Below are the code and all the weights of a small trained network. Each question names an input and a target symbol and asks about switching units off, where a switched-off unit gives its printed mean instead of its output.

import numpy as np


def w(rows, s, z=0):
    codes = np.array(rows[::2]) - 128.0
    scale = np.full(codes.shape[1], s)
    scale[-1] = z or s
    return codes * scale


def norm(h):
    return h / np.sqrt((h * h).mean(-1, keepdims=True) + 1e-5)


def f(y):
    return np.maximum(y, 0)


def softmax(a):
    e = np.exp(a - a.max(-1, keepdims=True))
    return e / e.sum(-1, keepdims=True)


def log_softmax(a):
    a = a - a.max(-1, keepdims=True)
    return a - np.log(np.exp(a).sum(-1, keepdims=True))


def net(x, mask):
    ids = ['αβδηλμπστω'.index(c) for c in x.split()]
    T = len(ids)
    res = E[ids] + P[:T]
    q, k, v = (norm(res) @ M[0].T for M in (Q, K, V))
    z = softmax(np.where(np.tri(T) > 0, q @ k.T / 2**0.5, -1e9)) @ v
    res = res + np.where(mask[0], z, O[0][:, -1]) @ O[0][:, :-1]
    y = f(norm(res) @ A[0][:, :-1].T + A[0][:, -1])
    res = res + np.where(mask[1:9], y, B[0][:, -1]) @ B[0][:, :-1]
    return log_softmax(norm(res)[-1] @ U[:, :-1].T + U[:, -1])


Q, K, V, O, A, B = {}, {}, {}, {}, {}, {}
E = w([
[124,174,103,104,112,25,61],'α',
[128,212,126,68,111,54,148],'β',
[170,186,158,146,92,132,195],'δ',
[118,104,186,166,223,121,131],'η',
[134,175,86,115,145,46,170],'λ',
[68,107,132,126,125,89,96],'μ',
[87,154,184,93,57,134,99],'π',
[193,163,139,187,150,63,78],'σ',
[147,158,249,130,173,138,90],'τ',
[67,158,163,52,186,77,153],'ω',
],0.012)
P = w([
[146,132,82,129,128,112,143],'0',
[112,172,88,170,126,130,135],'1',
[86,65,253,150,107,29,134],'2',
[170,113,75,111,125,123,123],'3',
[6,171,223,221,103,62,113],'4',
[190,74,100,96,111,112,160],'5',
[67,112,234,167,108,27,109],'6',
[174,133,69,129,139,154,116],'7',
[133,19,213,101,103,52,155],'8',
],0.014)
Q[0] = w([
[36,208,124,207,139,105,69],'head 0',
[160,39,160,106,106,3,101],'head 0',
],0.015)
K[0] = w([
[52,238,60,176,169,229,59],'head 0',
[247,59,55,19,147,189,113],'head 0',
],0.012)
V[0] = w([
[178,88,140,169,248,110,177],'head 0',
[79,29,8,192,69,129,136],'head 0',
],0.012)
O[0] = w([
[57,253,108,226,171,146,101,252],'head 0',
[54,59,139,186,8,119,172,140],'head 0',
],0.015,0.0022)
A[0] = w([
[27,198,164,171,196,20,132,148],'neuron 0',
[108,207,132,124,195,161,86,162],'neuron 1',
[105,158,25,95,110,67,159,103],'neuron 2',
[60,66,246,158,147,20,136,10],'neuron 3',
[145,94,229,142,148,142,136,254],'neuron 4',
[171,203,193,66,233,61,120,161],'neuron 5',
[137,76,33,104,184,136,97,127],'neuron 6',
[165,199,216,105,56,229,131,153],'neuron 7',
],0.011,0.007)
B[0] = w([
[173,52,149,129,154,113,176,253],'neuron 0',
[116,48,54,81,78,100,115,219],'neuron 1',
[138,231,171,63,179,113,124,150],'neuron 2',
[219,203,63,101,84,155,145,195],'neuron 3',
[51,201,33,124,169,124,73,204],'neuron 4',
[106,130,232,171,79,179,140,244],'neuron 5',
[60,133,52,204,135,11,188,149],'neuron 6',
[215,62,102,115,198,143,148,143],'neuron 7',
],0.012,0.013)
U = w([
[140,195,77,73,115,65,83,100],'α',
[137,218,209,84,88,156,127,125],'β',
[235,143,163,133,112,195,180,129],'δ',
[58,144,99,166,180,139,125,138],'η',
[164,188,97,137,150,100,248,1],'λ',
[99,131,129,136,52,170,164,144],'μ',
[168,64,126,41,142,153,103,161],'π',
[191,70,132,183,150,96,147,70],'σ',
[150,141,147,91,184,157,49,251],'τ',
[78,84,216,97,156,134,141,139],'ω',
],0.015,0.0058)

Each question gives the input, a string of symbols that net reads in full, and the target symbol t.
The units are the heads (2 rows each of Q, K, V and O) and the neurons (one row each of A and B). Each row of codes is followed by its name. A weight is (code - 128) times the scale printed after its matrix; where a second scale follows, it is the last column's (O, A, B and U).
mask holds one flag per unit, heads first, then neurons. A switched-off unit (its flag False) gives its mean, the last column of its rows in O or B, instead of its output. The means were averaged over made-up inputs and are rounded, as every weight is.
A unit's drop is (log p(t) with every unit on - log p(t) with that unit switched off) / (log p(t) with every unit on - log p(t) with every unit switched off).
The circuit of an input: a set's keep is (log p(t) with only the set's units on - log p(t) with every unit switched off) / (log p(t) with every unit on - log p(t) with every unit switched off). Starting from all 9 units, units are removed one at a time, each time the one whose removal leaves the highest keep (on an exact tie, the one counted first), for as long as the keep stays at least 0.8.
units of the circuit, in order: the units of the circuit, biggest drop first
most important unit: the unit with the biggest drop
top k neurons: the k neurons with the biggest drops, biggest first
drop of u: that unit's drop, to one decimal
input τ η ω β τ α μ, target β: top 2 neurons : neuron 5; neuron 3
input η α η α σ ω β σ α, target ω: units of the circuit, in order : head 0; neuron 5; neuron 3; neuron 1
input α β τ μ α δ η, target μ: units of the circuit, in order : head 0
input β μ δ δ ω β ω, target δ: top 2 neurons : neuron 3; neuron 0
input ω η δ α η β π, target α: units of the circuit, in order : neuron 5; neuron 4
input μ α ω η μ, target α: units of the circuit, in order : neuron 5; neuron 3
input π π π μ β η σ ω, target ω: top 3 neurons : neuron 5; neuron 3; neuron 6
input α η η, target α: units of the circuit, in order : neuron 4; neuron 3
input σ α σ λ λ ω μ, target λ: units of the circuit, in order : neuron 3; neuron 0; neuron 5
input σ α ω, target σ: top 2 neurons : neuron 0; neuron 3
input λ α τ, target λ: top 3 neurons : neuron 3; neuron 4; neuron 0
input τ λ λ α η α β σ α, target α: top 4 neurons : neuron 5; neuron 0; neuron 4; neuron 1
input δ ω σ β ω σ η, target β: top 3 neurons : neuron 5; neuron 3; neuron 4
input μ μ δ ω ω η η β, target β: units of the circuit, in order : neuron 5; neuron 2
input μ η α δ δ σ λ, target δ: most important unit : neuron 0
input α μ ω, target α: top 3 neurons : neuron 4; neuron 3; neuron 5
input η δ β α μ λ δ, target α: top 2 neurons : neuron 4; neuron 5
input λ η τ α μ η λ, target α: top 3 neurons : neuron 5; neuron 4; neuron 0
input λ ω β μ δ μ ω, target μ: drop of head 0 : 1.3
input σ λ α μ α π η μ η, target π: drop of head 0 : 1.8
